Below are the code and all the weights of a small trained network. Each question names an input and a class and asks about switching units off, where a switched-off unit gives its printed mean instead of its output.

import numpy as np


def w(rows, s, z=0):
    codes = np.array(rows[::2]) - 128.0
    scale = np.full(codes.shape[1], s)
    scale[-1] = z or s
    return codes * scale


def norm(h):
    return h / np.sqrt((h * h).mean(-1, keepdims=True) + 1e-5)


def f(y):
    return np.maximum(y, 0)


def log_softmax(a):
    a = a - a.max(-1, keepdims=True)
    return a - np.log(np.exp(a).sum(-1, keepdims=True))


def net(x, mask):
    res = np.array(x, float).reshape(1, 2) / 4 @ E
    u = 0
    for l in range(4):
        y = f(norm(res) @ A[l][:, :-1].T + A[l][:, -1])
        res = res + np.where(mask[u : u + 5], y, B[l][:, -1]) @ B[l][:, :-1]
        u += 5
    return log_softmax(norm(res)[-1] @ U[:, :-1].T + U[:, -1])


A, B = {}, {}
E = w([
[112,135,117,3,123],'x0',
[81,165,65,103,63],'x1',
],0.0069)
A[0] = w([
[212,58,254,143,155,70],'L0N0',
[155,97,172,115,61,178],'L0N1',
[86,79,218,70,158,6],'L0N2',
[169,62,157,72,206,4],'L0N3',
[108,187,146,163,88,1],'L0N4',
],0.0079,0.0036)
B[0] = w([
[162,68,212,141,45,255],'L0N0',
[141,126,138,152,52,158],'L0N1',
[179,188,129,119,133,172],'L0N2',
[140,255,67,119,184,192],'L0N3',
[70,146,55,207,37,142],'L0N4',
],0.0072,0.0061)
A[1] = w([
[211,202,103,206,169,188],'L1N0',
[171,150,82,240,95,153],'L1N1',
[99,85,124,70,108,14],'L1N2',
[200,255,53,162,184,251],'L1N3',
[206,72,236,75,199,89],'L1N4',
],0.0066,0.0023)
B[1] = w([
[120,170,124,77,82,228],'L1N0',
[110,80,121,174,171,255],'L1N1',
[66,150,242,102,78,155],'L1N2',
[63,114,133,110,239,229],'L1N3',
[1,110,76,111,214,234],'L1N4',
],0.0098,0.0045)
A[2] = w([
[114,160,87,153,134,52],'L2N0',
[208,95,164,158,95,67],'L2N1',
[254,75,219,167,135,91],'L2N2',
[134,143,117,76,237,2],'L2N3',
[189,101,79,54,42,109],'L2N4',
],0.0079,0.0037)
B[2] = w([
[122,108,195,185,194,157],'L2N0',
[144,1,161,34,139,157],'L2N1',
[197,3,199,63,50,237],'L2N2',
[190,163,53,80,245,255],'L2N3',
[80,125,185,91,44,211],'L2N4',
],0.0071,0.0025)
A[3] = w([
[245,33,156,138,45,148],'L3N0',
[99,116,104,200,180,1],'L3N1',
[239,254,38,59,207,104],'L3N2',
[71,36,45,137,92,10],'L3N3',
[173,74,175,117,167,85],'L3N4',
],0.0076,0.00076)
B[3] = w([
[181,113,172,119,162,239],'L3N0',
[8,129,73,148,92,209],'L3N1',
[177,162,111,140,183,253],'L3N2',
[202,103,177,167,165,224],'L3N3',
[216,113,125,149,53,209],'L3N4',
],0.011,0.0043)
U = w([
[226,31,209,178,106,253],'0',
[26,94,83,231,138,254],'1',
[165,199,83,56,254,254],'2',
[41,181,140,29,37,234],'3',
[197,178,91,130,79,2],'4',
[184,144,58,136,80,2],'5',
],0.01,0.0047)

Each question gives the input, the list of numbers given to net, and the class t.
The units are the neurons (one row each of A and B). Each row of codes is followed by its name. A weight is (code - 128) times the scale printed after its matrix; where a second scale follows, it is the last column's (A, B and U).
mask holds one flag per neuron, layer by layer. A switched-off neuron (its flag False) gives its mean, the last column of its row in B, instead of its output. The means were averaged over made-up inputs and are rounded, as every weight is.
A unit's drop is (log p(t) with every unit on - log p(t) with that unit switched off) / (log p(t) with every unit on - log p(t) with every unit switched off).
top k neurons: the k neurons with the biggest drops, biggest first
k most important neurons of layer l: the k neurons of layer l with the biggest drops, biggest first
drop of u: that unit's drop, to one decimal
input [4,2], class 3: top neuron -> L0N3
input [8,1], class 3: 2 most important neurons of layer 2 -> L2N4, L2N3
input [0,3], class 1: top 2 neurons -> L0N0, L0N3
input [1,1], class 3: top 2 neurons -> L0N2, L0N3
input [0,4], class 1: top 4 neurons -> L0N0, L0N3, L2N2, L0N2
input [-1,2], class 1: top 3 neurons -> L0N0, L0N3, L3N1
input [1,4], class 3: top 2 neurons -> L1N1, L0N3
input [1,-8], class 2: top 3 neurons -> L0N3, L1N4, L2N3
input [0,6], class 1: top 2 neurons -> L0N0, L2N2
input [3,2], class 3: top 2 neurons -> L0N3, L0N0
input [0,2], class 1: top 3 neurons -> L0N0, L0N3, L0N2
input [1,-6], class 2: drop of L0N3 -> 3.6
input [5,2], class 3: drop of L3N0 -> 0.0
input [-5,1], class 1: drop of L0N0 -> 4.2
input [2,-7], class 2: drop of L1N4 -> 2.8
